Here is a tiny trained network, its code and every weight. The questions are about switching its units off for an input and a target symbol, where a switched-off unit gives its printed mean instead of its output.

import numpy as np


def w(rows, s, z=0):
    codes = np.array(rows[::2]) - 128.0
    scale = np.full(codes.shape[1], s)
    scale[-1] = z or s
    return codes * scale


def f(y):
    return np.maximum(y, 0)


def softmax(a):
    e = np.exp(a - a.max(-1, keepdims=True))
    return e / e.sum(-1, keepdims=True)


def log_softmax(a):
    a = a - a.max(-1, keepdims=True)
    return a - np.log(np.exp(a).sum(-1, keepdims=True))


def net(x, mask):
    ids = ['ΛΞΠΦΨδεμ'.index(c) for c in x.split()]
    T = len(ids)
    res = E[ids] + P[:T]
    r = res
    for j in range(3):
        rows = slice(2 * j, 2 * j + 2)
        q, k, v = (r @ M[0][rows].T for M in (Q, K, V))
        z = softmax(np.where(np.tri(T) > 0, q @ k.T / 2**0.5, -1e9)) @ v
        o = O[0][rows]
        res = res + np.where(mask[j], z, o[:, -1]) @ o[:, :-1]
    y = f(res @ A[0][:, :-1].T + A[0][:, -1])
    res = res + np.where(mask[3:15], y, B[0][:, -1]) @ B[0][:, :-1]
    return log_softmax(res[-1] @ U[:, :-1].T + U[:, -1])


Q, K, V, O, A, B = {}, {}, {}, {}, {}, {}
E = w([
[180,140,158,100],'Λ',
[135,207,115,206],'Ξ',
[5,142,193,140],'Π',
[108,154,68,192],'Φ',
[139,60,96,92],'Ψ',
[143,191,89,88],'δ',
[160,98,109,174],'ε',
[171,111,144,108],'μ',
],0.02)
P = w([
[200,65,4,85],'0',
[209,114,74,127],'1',
[197,104,137,115],'2',
[168,99,151,122],'3',
[167,99,142,124],'4',
[156,103,121,112],'5',
[146,87,96,80],'6',
[156,76,85,121],'7',
[147,87,100,115],'8',
[158,115,66,110],'9',
[158,88,80,120],'10',
[181,92,88,152],'11',
],0.0039)
Q[0] = w([
[163,78,71,66],'H1',
[23,79,105,169],'H1',
[94,120,213,91],'H2',
[94,137,104,178],'H2',
[125,249,113,135],'H3',
[122,105,87,185],'H3',
],0.011)
K[0] = w([
[94,62,87,145],'H1',
[246,82,92,111],'H1',
[236,166,90,143],'H2',
[115,139,152,59],'H2',
[46,75,249,127],'H3',
[138,125,133,2],'H3',
],0.0099)
V[0] = w([
[95,103,113,36],'H1',
[109,88,248,118],'H1',
[205,174,127,113],'H2',
[117,75,57,95],'H2',
[179,51,131,176],'H3',
[66,164,92,238],'H3',
],0.012)
O[0] = w([
[140,170,177,78,123],'H1',
[187,109,184,167,35],'H1',
[203,200,136,148,95],'H2',
[97,147,158,46,117],'H2',
[137,1,88,114,4],'H3',
[79,149,88,211,244],'H3',
],0.0099,0.0044)
A[0] = w([
[69,56,64,99,165],'N1',
[128,163,92,158,158],'N2',
[132,72,171,78,127],'N3',
[231,196,148,119,255],'N4',
[38,94,105,76,130],'N5',
[48,220,45,87,26],'N6',
[23,141,239,172,102],'N7',
[106,130,57,178,79],'N8',
[253,145,86,126,100],'N9',
[95,170,81,41,13],'N10',
[47,175,151,149,55],'N11',
[219,83,63,133,193],'N12',
],0.0069,0.0047)
B[0] = w([
[54,108,209,152,180],'N1',
[116,155,124,146,206],'N2',
[119,195,144,96,141],'N3',
[107,171,145,62,224],'N4',
[98,172,211,105,178],'N5',
[130,89,137,202,255],'N6',
[254,101,133,170,208],'N7',
[142,108,127,184,191],'N8',
[210,143,47,122,163],'N9',
[153,65,151,194,168],'N10',
[174,124,143,177,206],'N11',
[179,109,83,99,171],'N12',
],0.0069,0.0089)
U = w([
[240,122,124,114,2],'Λ',
[192,116,65,157,29],'Ξ',
[155,120,245,147,107],'Π',
[38,139,113,106,99],'Φ',
[87,122,167,58,191],'Ψ',
[86,255,112,77,190],'δ',
[157,48,102,105,211],'ε',
[230,85,124,105,94],'μ',
],0.0066,0.0043)

Each question gives the input, a string of symbols that net reads in full, and the target symbol t.
The units are the heads (2 rows each of Q, K, V and O) and the neurons (one row each of A and B). Each row of codes is followed by its name. A weight is (code - 128) times the scale printed after its matrix; where a second scale follows, it is the last column's (O, A, B and U).
mask holds one flag per unit, heads first, then neurons. A switched-off unit (its flag False) gives its mean, the last column of its rows in O or B, instead of its output. The means were averaged over made-up inputs and are rounded, as every weight is.
A unit's drop is (log p(t) with every unit on - log p(t) with that unit switched off) / (log p(t) with every unit on - log p(t) with every unit switched off).
The circuit of an input: a set's keep is (log p(t) with only the set's units on - log p(t) with every unit switched off) / (log p(t) with every unit on - log p(t) with every unit switched off). Starting from the 12 units with the biggest drops (on a tie, the unit counted first), units are removed one at a time, each time the one whose removal leaves the highest keep (on an exact tie, the one counted first), for as long as the keep stays at least 0.8.
units of the circuit, in order: the units of the circuit, biggest drop first
most important unit: the unit with the biggest drop
top k neurons: the k neurons with the biggest drops, biggest first
drop when u is switched off: that unit's drop, to one decimal
input ε δ Π Ψ Φ Φ, target Φ: units of the circuit, in order : [H2; H1; N1]
input Π Ξ Π, target Ξ: most important unit : H2
input δ δ Λ, target δ: units of the circuit, in order : [N4; H2; H1]
input δ Ξ Λ, target Ξ: units of the circuit, in order : [H1; H2; H3]
input δ δ Φ, target δ: units of the circuit, in order : [H2; H3; N7]
input Ξ δ δ μ, target δ: units of the circuit, in order : [H2; N7; N6; N4]
input ε ε ε Π ε, target ε: units of the circuit, in order : [H3; H2]
input Ψ δ Ξ δ μ, target δ: top 2 neurons : [N7; N6]
input Π Ψ Π δ Ψ Π, target Π: top 2 neurons : [N7; N11]
input Ψ Ξ Φ δ Φ δ, target Φ: top 2 neurons : [N7; N1]
input δ Ξ Φ δ Φ Ξ δ Ξ δ, target Ξ: top 4 neurons : [N6; N8; N4; N10]
input Π Ψ Π Π, target Π: drop when N9 is switched off : 0.0
input δ δ δ δ Ψ, target δ: drop when N4 is switched off : 0.1
input Ψ ε Ψ δ, target Ψ: drop when N12 is switched off : 0.0
input Φ Π δ Ξ, target Ξ: top neuron : [N7]
